Here is a tiny trained network, its code and every weight. The questions are about switching its units off for an input and a class, where a switched-off unit gives its printed mean instead of its output.

import numpy as np


def w(rows, s, z=0):
    codes = np.array(rows[::2]) - 128.0
    scale = np.full(codes.shape[1], s)
    scale[-1] = z or s
    return codes * scale


def norm(h):
    return h / np.sqrt((h * h).mean(-1, keepdims=True) + 1e-5)


def f(y):
    return np.maximum(y, 0)


def log_softmax(a):
    a = a - a.max(-1, keepdims=True)
    return a - np.log(np.exp(a).sum(-1, keepdims=True))


def net(x, mask):
    res = np.array(x, float).reshape(1, 6) / 4 @ E
    u = 0
    for l in range(2):
        y = f(norm(res) @ A[l][:, :-1].T + A[l][:, -1])
        res = res + np.where(mask[u : u + 13], y, B[l][:, -1]) @ B[l][:, :-1]
        u += 13
    return log_softmax(norm(res)[-1] @ U[:, :-1].T + U[:, -1])


A, B = {}, {}
E = w([
[129,129,130,130,129,130,132],'x0',
[34,178,133,129,253,5,149],'x1',
[128,127,127,126,129,128,127],'x2',
[209,158,77,151,123,33,154],'x3',
[46,205,39,109,21,106,66],'x4',
[127,132,128,126,127,129,132],'x5',
],0.0066)
A[0] = w([
[113,139,155,117,179,102,148,124],'0.n1',
[221,86,120,138,75,206,135,144],'0.n2',
[147,99,127,141,131,136,112,66],'0.n3',
[102,111,76,134,97,132,155,51],'0.n4',
[186,81,142,122,130,172,130,84],'0.n5',
[224,177,58,168,96,52,205,90],'0.n6',
[217,87,129,139,127,124,151,70],'0.n7',
[157,140,96,136,97,99,123,80],'0.n8',
[83,174,80,135,70,116,89,137],'0.n9',
[168,122,98,153,1,182,100,138],'0.n10',
[237,164,54,151,118,52,165,132],'0.n11',
[104,122,75,101,149,94,122,7],'0.n12',
[112,103,170,144,160,146,129,110],'0.n13',
],0.0097,0.016)
B[0] = w([
[143,58,131,138,161,167,93,178],'0.n1',
[30,169,161,184,49,64,118,254],'0.n2',
[101,144,163,109,158,113,143,128],'0.n3',
[204,91,24,85,90,123,38,128],'0.n4',
[64,164,199,177,94,125,156,162],'0.n5',
[55,105,206,40,167,193,62,195],'0.n6',
[60,254,167,99,148,190,231,157],'0.n7',
[157,130,93,140,60,112,88,136],'0.n8',
[133,171,157,52,90,117,54,205],'0.n9',
[230,79,94,84,210,179,127,247],'0.n10',
[227,196,38,180,110,91,245,227],'0.n11',
[76,151,249,118,163,117,41,128],'0.n12',
[128,107,119,154,149,156,112,160],'0.n13',
],0.0093,0.0092)
A[1] = w([
[50,125,158,79,132,91,69,3],'1.n1',
[14,99,193,93,95,174,80,75],'1.n2',
[149,74,93,123,221,163,165,74],'1.n3',
[97,64,169,79,186,179,2,138],'1.n4',
[111,179,102,51,170,121,134,119],'1.n5',
[85,182,116,80,61,82,77,93],'1.n6',
[163,125,121,239,136,42,211,25],'1.n7',
[107,203,94,148,88,35,139,52],'1.n8',
[155,71,78,145,236,161,153,90],'1.n9',
[63,61,169,205,82,167,122,62],'1.n10',
[204,121,53,127,160,92,118,143],'1.n11',
[49,158,146,90,114,79,74,2],'1.n12',
[139,187,62,124,104,42,181,74],'1.n13',
],0.0099,0.0091)
B[1] = w([
[255,254,59,47,185,41,207,143],'1.n1',
[235,98,7,132,161,33,43,211],'1.n2',
[156,64,70,81,133,176,156,179],'1.n3',
[44,185,230,97,75,214,206,254],'1.n4',
[126,87,128,191,81,113,124,189],'1.n5',
[103,79,147,196,213,101,176,187],'1.n6',
[237,196,17,184,58,99,242,171],'1.n7',
[76,22,213,181,61,252,108,162],'1.n8',
[181,63,64,41,175,138,187,193],'1.n9',
[84,79,128,181,196,51,85,188],'1.n10',
[121,117,99,138,149,39,46,202],'1.n11',
[188,209,143,90,239,34,200,146],'1.n12',
[41,49,198,162,139,186,80,189],'1.n13',
],0.0096,0.0081)
U = w([
[14,47,221,240,142,53,17,230],'0',
[28,16,199,35,235,210,209,56],'1',
[49,163,224,20,13,253,49,127],'2',
[103,248,183,22,211,10,155,126],'3',
[104,233,169,240,29,167,244,179],'4',
[244,22,9,130,197,53,218,2],'5',
[249,180,25,77,41,75,16,129],'6',
],0.018,0.0079)

Each question gives the input, the list of numbers given to net, and the class t.
The units are the neurons (one row each of A and B). Each row of codes is followed by its name. A weight is (code - 128) times the scale printed after its matrix; where a second scale follows, it is the last column's (A, B and U).
mask holds one flag per neuron, layer by layer. A switched-off neuron (its flag False) gives its mean, the last column of its row in B, instead of its output. The means were averaged over made-up inputs and are rounded, as every weight is.
A unit's drop is (log p(t) with every unit on - log p(t) with that unit switched off) / (log p(t) with every unit on - log p(t) with every unit switched off).
unit that matters most: the unit with the biggest drop
k most important neurons: the k neurons with the biggest drops, biggest first
k most important neurons of layer l: the k neurons of layer l with the biggest drops, biggest first
drop of u: that unit's drop, to one decimal
input [-7,-2,8,0,0,-7], class 0: unit that matters most -> 0.n2
input [6,6,-1,0,0,2], class 1: 3 most important neurons of layer 0 -> [0.n11 0.n2 0.n9]
input [-4,3,-1,-6,2,-8], class 3: 3 most important neurons -> [0.n10 0.n11 1.n4]
input [-8,-7,6,0,3,0], class 2: 2 most important neurons of layer 0 -> [0.n10 0.n11]
input [1,1,7,-5,3,0], class 3: 2 most important neurons -> [0.n11 0.n10]
input [-1,2,-8,4,1,7], class 0: 2 most important neurons of layer 0 -> [0.n11 0.n10]
input [-3,1,7,1,2,7], class 0: 2 most important neurons of layer 0 -> [0.n10 0.n11]
input [-4,-2,-4,-3,0,-5], class 0: 2 most important neurons -> [0.n2 0.n11]
input [-7,7,-1,1,3,-3], class 0: 2 most important neurons -> [0.n6 1.n8]
input [-3,6,-2,4,0,7], class 5: 2 most important neurons of layer 0 -> [0.n2 0.n9]
input [-4,2,6,1,5,1], class 0: 2 most important neurons -> [0.n6 1.n6]
input [3,-7,-2,-1,-4,-2], class 0: 2 most important neurons -> [0.n11 0.n2]
input [2,0,3,2,-1,3], class 4: 2 most important neurons -> [0.n11 0.n10]
input [1,4,7,-4,8,-1], class 3: unit that matters most -> 0.n11
input [-2,6,8,4,8,0], class 0: drop of 1.n11 -> 0.0
input [6,-2,7,5,-1,4], class 4: drop of 0.n11 -> 1.3
input [-3,6,-1,-6,4,-1], class 3: drop of 0.n11 -> 0.6
input [8,8,-8,2,-6,3], class 5: drop of 0.n6 -> 0.1
